Here is a tiny trained network, its code and every weight. The questions are about switching its units off for an input and a class, where a switched-off unit gives its printed mean instead of its output.

import numpy as np


def w(rows, s, z=0):
    codes = np.array(rows[::2]) - 128.0
    scale = np.full(codes.shape[1], s)
    scale[-1] = z or s
    return codes * scale


def norm(h):
    return h / np.sqrt((h * h).mean(-1, keepdims=True) + 1e-5)


def f(y):
    return np.maximum(y, 0)


def log_softmax(a):
    a = a - a.max(-1, keepdims=True)
    return a - np.log(np.exp(a).sum(-1, keepdims=True))


def net(x, mask):
    res = np.array(x, float).reshape(1, 4) / 4 @ E
    u = 0
    for l in range(4):
        y = f(norm(res) @ A[l][:, :-1].T + A[l][:, -1])
        res = res + np.where(mask[u : u + 5], y, B[l][:, -1]) @ B[l][:, :-1]
        u += 5
    return log_softmax(norm(res)[-1] @ U[:, :-1].T + U[:, -1])


A, B = {}, {}
E = w([
[98,156,52,255,185,78],'x0',
[36,150,177,135,132,219],'x1',
[59,148,102,34,201,84],'x2',
[115,175,17,112,79,211],'x3',
],0.011)
A[0] = w([
[87,195,75,19,210,111,2],'0.n1',
[116,84,160,57,63,152,193],'0.n2',
[59,111,85,153,118,146,190],'0.n3',
[163,158,200,190,56,77,151],'0.n4',
[118,139,170,74,254,85,96],'0.n5',
],0.009,0.0079)
B[0] = w([
[2,50,45,169,34,115,184],'0.n1',
[119,220,157,177,131,52,253],'0.n2',
[154,161,221,218,210,159,226],'0.n3',
[28,21,140,118,151,118,197],'0.n4',
[71,33,153,198,92,127,201],'0.n5',
],0.0088,0.0068)
A[1] = w([
[209,98,44,76,132,25,3],'1.n1',
[146,176,18,96,96,234,78],'1.n2',
[145,229,12,118,108,206,64],'1.n3',
[146,122,152,15,81,142,44],'1.n4',
[110,16,110,140,84,186,21],'1.n5',
],0.011,0.0037)
B[1] = w([
[151,132,112,76,198,247,201],'1.n1',
[130,9,228,132,151,118,228],'1.n2',
[122,99,222,130,152,14,254],'1.n3',
[162,196,125,116,100,46,179],'1.n4',
[142,153,97,132,126,120,158],'1.n5',
],0.015,0.0054)
A[2] = w([
[76,119,93,186,144,116,160],'2.n1',
[175,156,136,151,108,90,143],'2.n2',
[150,235,110,164,155,77,115],'2.n3',
[57,142,108,70,152,135,49],'2.n4',
[187,58,161,203,10,211,4],'2.n5',
],0.012,0.0041)
B[2] = w([
[213,153,88,159,51,118,253],'2.n1',
[139,119,91,156,63,181,168],'2.n2',
[155,176,107,195,70,137,166],'2.n3',
[96,58,43,62,100,166,162],'2.n4',
[37,59,8,44,106,96,178],'2.n5',
],0.011,0.0064)
A[3] = w([
[156,158,181,38,50,180,100],'3.n1',
[154,127,160,191,51,90,212],'3.n2',
[34,187,189,135,137,251,3],'3.n3',
[201,85,124,64,136,174,40],'3.n4',
[115,161,154,11,20,85,88],'3.n5',
],0.013,0.0038)
B[3] = w([
[172,115,150,251,191,106,171],'3.n1',
[119,192,146,13,147,136,247],'3.n2',
[250,40,76,112,159,205,166],'3.n3',
[117,84,109,138,182,244,148],'3.n4',
[123,185,40,230,113,105,203],'3.n5',
],0.012,0.011)
U = w([
[138,91,228,107,154,61,152],'0',
[176,251,107,239,127,92,116],'1',
[51,79,44,118,74,120,137],'2',
[210,104,128,123,199,240,151],'3',
[141,234,120,67,102,158,147],'4',
[144,191,162,76,93,202,7],'5',
],0.018,0.014)

Each question gives the input, the list of numbers given to net, and the class t.
The units are the neurons (one row each of A and B). Each row of codes is followed by its name. A weight is (code - 128) times the scale printed after its matrix; where a second scale follows, it is the last column's (A, B and U).
mask holds one flag per neuron, layer by layer. A switched-off neuron (its flag False) gives its mean, the last column of its row in B, instead of its output. The means were averaged over made-up inputs and are rounded, as every weight is.
A unit's drop is (log p(t) with every unit on - log p(t) with that unit switched off) / (log p(t) with every unit on - log p(t) with every unit switched off).
The circuit of an input: a set's keep is (log p(t) with only the set's units on - log p(t) with every unit switched off) / (log p(t) with every unit on - log p(t) with every unit switched off). Starting from the 12 units with the biggest drops (on a tie, the unit counted first), units are removed one at a time, each time the one whose removal leaves the highest keep (on an exact tie, the one counted first), for as long as the keep stays at least 0.8.
circuit, biggest first: the units of the circuit, biggest drop first
unit that matters most: the unit with the biggest drop
top k neurons: the k neurons with the biggest drops, biggest first
k most important neurons of layer l: the k neurons of layer l with the biggest drops, biggest first
input [0,5,4,0], class 3: top neuron -> (0.n3)
input [0,-5,-5,0], class 2: top 3 neurons -> (2.n5; 0.n4; 1.n3)
input [4,-5,0,2], class 3: circuit, biggest first -> (1.n1; 0.n2)
input [-3,-8,7,3], class 3: top 2 neurons -> (1.n1; 3.n4)
input [-8,-1,-8,-4], class 1: top 2 neurons -> (3.n5; 0.n5)
input [-6,8,5,-6], class 3: circuit, biggest first -> (1.n3; 3.n3)
input [-5,8,5,-6], class 3: top 2 neurons -> (3.n3; 1.n3)
input [0,2,-4,4], class 0: circuit, biggest first -> (0.n5; 1.n3; 1.n2)
input [-7,2,7,6], class 1: top 2 neurons -> (3.n5; 1.n4)
input [2,-2,-3,1], class 4: top 2 neurons -> (1.n2; 1.n5)
input [-4,0,3,-3], class 1: circuit, biggest first -> (1.n2; 3.n5)
input [-7,-7,6,6], class 1: top 2 neurons -> (1.n4; 3.n5)
input [7,-6,-2,8], class 0: top 2 neurons -> (1.n2; 1.n3)
input [2,-5,7,-3], class 2: unit that matters most -> 0.n5
input [-2,-4,-2,-1], class 3: circuit, biggest first -> (0.n3; 1.n1)
input [0,5,-7,-6], class 2: circuit, biggest first -> (2.n5; 1.n3)
input [-1,-1,4,4], class 0: top 3 neurons -> (0.n4; 0.n5; 1.n3)
input [-5,0,-8,-6], class 2: circuit, biggest first -> (2.n5; 1.n3)
input [2,1,-4,-2], class 2: circuit, biggest first -> (1.n3; 2.n5)
input [4,-6,8,-7], class 2: 2 most important neurons of layer 3 -> (3.n2; 3.n1)
input [-1,2,-5,2], class 2: circuit, biggest first -> (2.n5)
input [1,-1,1,0], class 4: top 2 neurons -> (3.n2; 1.n2)
input [-7,-8,-3,-2], class 3: top 3 neurons -> (1.n1; 3.n4; 1.n3)
input [-5,4,7,8], class 0: top 3 neurons -> (1.n2; 1.n3; 0.n4)
input [-7,1,0,-6], class 1: 2 most important neurons of layer 1 -> (1.n2; 1.n3)
input [-5,5,5,0], class 1: 2 most important neurons of layer 1 -> (1.n1; 1.n2)
